Below is a small trained network, with its code and all its weights. Each question gives an input and a class and asks what happens when units are switched off, that is, made to give their printed mean instead of their output.

import numpy as np


def w(rows, s, z=0):
    codes = np.array(rows[::2]) - 128.0
    scale = np.full(codes.shape[1], s)
    scale[-1] = z or s
    return codes * scale


def norm(h):
    return h / np.sqrt((h * h).mean(-1, keepdims=True) + 1e-5)


def f(y):
    return np.maximum(y, 0)


def log_softmax(a):
    a = a - a.max(-1, keepdims=True)
    return a - np.log(np.exp(a).sum(-1, keepdims=True))


def net(x, mask):
    res = np.array(x, float).reshape(1, 2) / 4 @ E
    u = 0
    for l in range(3):
        y = f(norm(res) @ A[l][:, :-1].T + A[l][:, -1])
        res = res + np.where(mask[u : u + 5], y, B[l][:, -1]) @ B[l][:, :-1]
        u += 5
    return log_softmax(norm(res)[-1] @ U[:, :-1].T + U[:, -1])


A, B = {}, {}
E = w([
[142,216,59,107,110,159,186,178,122,64],'x0',
[22,182,32,15,108,255,93,231,46,34],'x1',
],0.0082)
A[0] = w([
[128,181,62,147,83,237,182,148,161,20,181],'0.n0',
[228,184,144,172,134,73,160,73,213,140,117],'0.n1',
[169,109,128,102,111,138,106,100,114,96,6],'0.n2',
[76,79,125,59,43,135,107,136,125,123,19],'0.n3',
[228,186,200,186,84,133,216,85,255,147,120],'0.n4',
],0.0065,0.0026)
B[0] = w([
[174,139,150,177,79,134,156,84,146,43,230],'0.n0',
[175,70,175,68,210,116,183,2,139,184,243],'0.n1',
[71,71,132,133,179,133,179,205,100,158,128],'0.n2',
[193,151,159,150,159,136,81,156,191,149,165],'0.n3',
[84,40,183,28,201,125,133,142,167,179,254],'0.n4',
],0.0088,0.0091)
A[1] = w([
[102,90,126,150,153,135,130,171,110,106,176],'1.n0',
[135,186,97,130,113,88,187,108,53,80,101],'1.n1',
[107,111,159,110,179,78,208,50,181,143,117],'1.n2',
[92,129,172,95,172,159,91,147,139,254,6],'1.n3',
[165,141,68,115,106,128,167,96,100,119,95],'1.n4',
],0.0088,0.0016)
B[1] = w([
[162,93,154,186,121,179,96,110,183,179,138],'1.n0',
[80,71,49,167,131,1,149,161,128,220,160],'1.n1',
[160,67,156,52,160,100,139,115,46,146,246],'1.n2',
[140,126,79,181,110,65,230,171,149,102,215],'1.n3',
[113,64,40,60,118,72,187,198,171,194,146],'1.n4',
],0.0096,0.013)
A[2] = w([
[84,161,217,137,81,79,163,102,99,158,92],'2.n0',
[154,115,93,111,163,118,99,134,114,158,60],'2.n1',
[88,231,42,146,39,153,218,104,90,134,71],'2.n2',
[175,127,163,88,142,158,120,92,72,179,117],'2.n3',
[234,67,254,93,124,96,119,78,19,142,252],'2.n4',
],0.0079,0.0023)
B[2] = w([
[106,217,114,87,174,110,141,132,109,80,147],'2.n0',
[100,218,107,153,172,161,129,246,227,140,141],'2.n1',
[132,67,111,235,158,79,150,150,175,230,169],'2.n2',
[166,100,9,145,61,85,176,210,72,74,169],'2.n3',
[175,154,151,28,105,178,151,74,81,114,248],'2.n4',
],0.012,0.015)
U = w([
[121,114,74,189,105,117,188,162,188,130,254],'0',
[185,109,167,14,152,110,196,67,105,145,184],'1',
[96,199,160,117,137,116,100,99,117,139,4],'2',
[134,160,192,103,105,249,22,98,169,88,141],'3',
],0.013,0.0022)

Each question gives the input, the list of numbers given to net, and the class t.
The units are the neurons (one row each of A and B). Each row of codes is followed by its name. A weight is (code - 128) times the scale printed after its matrix; where a second scale follows, it is the last column's (A, B and U).
mask holds one flag per neuron, layer by layer. A switched-off neuron (its flag False) gives its mean, the last column of its row in B, instead of its output. The means were averaged over made-up inputs and are rounded, as every weight is.
A unit's drop is (log p(t) with every unit on - log p(t) with that unit switched off) / (log p(t) with every unit on - log p(t) with every unit switched off).
most important unit: the unit with the biggest drop
top k neurons: the k neurons with the biggest drops, biggest first
k most important neurons of layer l: the k neurons of layer l with the biggest drops, biggest first
drop of u: that unit's drop, to one decimal
input [-5,7], class 3: most important neuron of layer 1 -> [1.n2]
input [-3,4], class 3: top 4 neurons -> [1.n3, 0.n1, 1.n2, 0.n4]
input [4,0], class 0: top 2 neurons -> [0.n1, 0.n4]
input [-5,3], class 0: top 2 neurons -> [0.n0, 0.n1]
input [-3,5], class 3: 2 most important neurons of layer 1 -> [1.n3, 1.n2]
input [-2,2], class 3: top 4 neurons -> [0.n4, 0.n1, 1.n3, 1.n2]
input [-3,7], class 3: top 2 neurons -> [1.n3, 0.n3]
input [-1,2], class 3: 2 most important neurons of layer 0 -> [0.n3, 0.n1]
input [-4,2], class 0: 2 most important neurons of layer 0 -> [0.n0, 0.n1]
input [-2,4], class 3: top 2 neurons -> [0.n3, 1.n3]
input [-3,3], class 3: top 4 neurons -> [0.n4, 0.n1, 1.n2, 1.n3]
input [-1,3], class 0: 3 most important neurons of layer 0 -> [0.n4, 0.n1, 0.n0]
input [-3,6], class 3: 2 most important neurons of layer 0 -> [0.n3, 0.n1]
input [0,7], class 0: most important unit -> 0.n4
input [-7,7], class 3: drop of 0.n1 -> 0.2
input [-6,8], class 3: drop of 1.n2 -> 0.1
input [-8,7], class 3: drop of 0.n1 -> 0.7
